Here is a tiny trained network, its code and every weight. The questions are about switching its units off for an input and a class, where a switched-off unit gives its printed mean instead of its output.

import numpy as np


def w(rows, s, z=0):
    codes = np.array(rows[::2]) - 128.0
    scale = np.full(codes.shape[1], s)
    scale[-1] = z or s
    return codes * scale


def norm(h):
    return h / np.sqrt((h * h).mean(-1, keepdims=True) + 1e-5)


def f(y):
    return y / 2 * (1 + np.tanh(0.7978845608 * (y + 0.044715 * y**3)))


def log_softmax(a):
    a = a - a.max(-1, keepdims=True)
    return a - np.log(np.exp(a).sum(-1, keepdims=True))


def net(x, mask):
    res = np.array(x, float).reshape(1, 2) / 4 @ E
    u = 0
    for l in range(4):
        y = f(norm(res) @ A[l][:, :-1].T + A[l][:, -1])
        res = res + np.where(mask[u : u + 7], y, B[l][:, -1]) @ B[l][:, :-1]
        u += 7
    return log_softmax(norm(res)[-1] @ U[:, :-1].T + U[:, -1])


A, B = {}, {}
E = w([
[215,1,144,119,144],'x0',
[182,136,50,127,247],'x1',
],0.0056)
A[0] = w([
[204,3,182,116,126,108],'L0N0',
[69,131,98,96,180,255],'L0N1',
[87,169,164,97,195,31],'L0N2',
[190,51,131,119,90,85],'L0N3',
[105,100,131,126,137,232],'L0N4',
[127,127,150,144,67,59],'L0N5',
[135,143,117,108,124,120],'L0N6',
],0.0058,0.00067)
B[0] = w([
[150,79,22,239,4,254],'L0N0',
[220,162,105,253,151,157],'L0N1',
[142,129,106,187,153,139],'L0N2',
[169,125,40,135,145,188],'L0N3',
[68,124,89,127,102,138],'L0N4',
[19,183,168,53,140,148],'L0N5',
[120,151,104,163,110,128],'L0N6',
],0.0035,0.0042)
A[1] = w([
[160,12,108,75,98,2],'L1N0',
[31,166,135,136,127,74],'L1N1',
[89,190,114,171,149,37],'L1N2',
[78,130,215,21,83,114],'L1N3',
[124,181,134,2,139,152],'L1N4',
[127,125,103,169,104,120],'L1N5',
[211,101,138,49,174,129],'L1N6',
],0.0071,0.0021)
B[1] = w([
[107,169,63,35,95,252],'L1N0',
[137,9,216,89,174,227],'L1N1',
[182,109,143,47,104,194],'L1N2',
[16,132,253,248,130,246],'L1N3',
[179,54,125,126,67,137],'L1N4',
[160,161,171,141,118,179],'L1N5',
[4,82,218,219,138,176],'L1N6',
],0.0045,0.0024)
A[2] = w([
[186,143,71,83,179,141],'L2N0',
[147,1,82,96,88,3],'L2N1',
[128,147,13,132,135,99],'L2N2',
[194,39,135,166,146,168],'L2N3',
[187,52,152,111,152,158],'L2N4',
[105,151,169,38,136,87],'L2N5',
[87,250,225,34,115,20],'L2N6',
],0.0066,0.0024)
B[2] = w([
[60,181,160,165,97,246],'L2N0',
[254,100,171,31,34,237],'L2N1',
[100,158,215,87,63,243],'L2N2',
[88,94,84,164,114,255],'L2N3',
[53,107,103,29,83,178],'L2N4',
[97,140,105,13,129,130],'L2N5',
[110,95,21,122,133,254],'L2N6',
],0.0055,0.0026)
A[3] = w([
[123,176,100,116,93,187],'L3N0',
[198,216,182,131,100,124],'L3N1',
[227,7,132,78,66,109],'L3N2',
[111,179,98,197,168,254],'L3N3',
[95,140,101,194,115,126],'L3N4',
[82,221,255,129,124,67],'L3N5',
[138,191,162,131,148,44],'L3N6',
],0.0088,0.0014)
B[3] = w([
[155,126,123,108,146,155],'L3N0',
[231,134,142,68,170,142],'L3N1',
[182,166,35,218,2,254],'L3N2',
[143,83,132,100,119,190],'L3N3',
[131,76,138,126,176,164],'L3N4',
[141,205,176,169,129,214],'L3N5',
[200,120,134,104,70,138],'L3N6',
],0.0099,0.0072)
U = w([
[241,198,166,95,173,184],'0',
[135,98,130,90,117,2],'1',
[61,189,225,178,109,167],'2',
[147,7,94,149,208,147],'3',
[132,109,121,109,126,16],'4',
[180,109,28,181,24,195],'5',
[66,150,3,20,154,113],'6',
],0.016,0.0081)

Each question gives the input, the list of numbers given to net, and the class t.
The units are the neurons (one row each of A and B). Each row of codes is followed by its name. A weight is (code - 128) times the scale printed after its matrix; where a second scale follows, it is the last column's (A, B and U).
mask holds one flag per neuron, layer by layer. A switched-off neuron (its flag False) gives its mean, the last column of its row in B, instead of its output. The means were averaged over made-up inputs and are rounded, as every weight is.
A unit's drop is (log p(t) with every unit on - log p(t) with that unit switched off) / (log p(t) with every unit on - log p(t) with every unit switched off).
most important unit: the unit with the biggest drop
top k neurons: the k neurons with the biggest drops, biggest first
k most important neurons of layer l: the k neurons of layer l with the biggest drops, biggest first
drop of u: that unit's drop, to one decimal
input [-1,6], class 3: 2 most important neurons of layer 1 -> L1N0, L1N6
input [-1,-4], class 2: most important unit -> L1N3
input [0,1], class 3: top 2 neurons -> L1N0, L0N5
input [-6,2], class 0: top 4 neurons -> L0N1, L1N3, L1N6, L0N5
input [-1,3], class 0: top 2 neurons -> L1N1, L2N6
input [-8,-2], class 6: top 2 neurons -> L2N6, L3N2
input [1,-4], class 2: top 2 neurons -> L1N3, L3N2
input [2,-5], class 2: top 2 neurons -> L1N3, L0N5
input [-3,8], class 0: top 2 neurons -> L3N2, L2N6
input [-6,1], class 6: top 2 neurons -> L2N6, L0N0
input [-7,-2], class 6: top 3 neurons -> L2N6, L3N2, L1N6
input [-8,6], class 0: drop of L0N1 -> 0.0
input [3,7], class 3: drop of L3N2 -> 0.6
input [2,4], class 3: most important unit -> L1N1
input [-7,-4], class 2: drop of L3N2 -> 0.1
input [-1,8], class 3: 2 most important neurons of layer 1 -> L1N0, L1N6
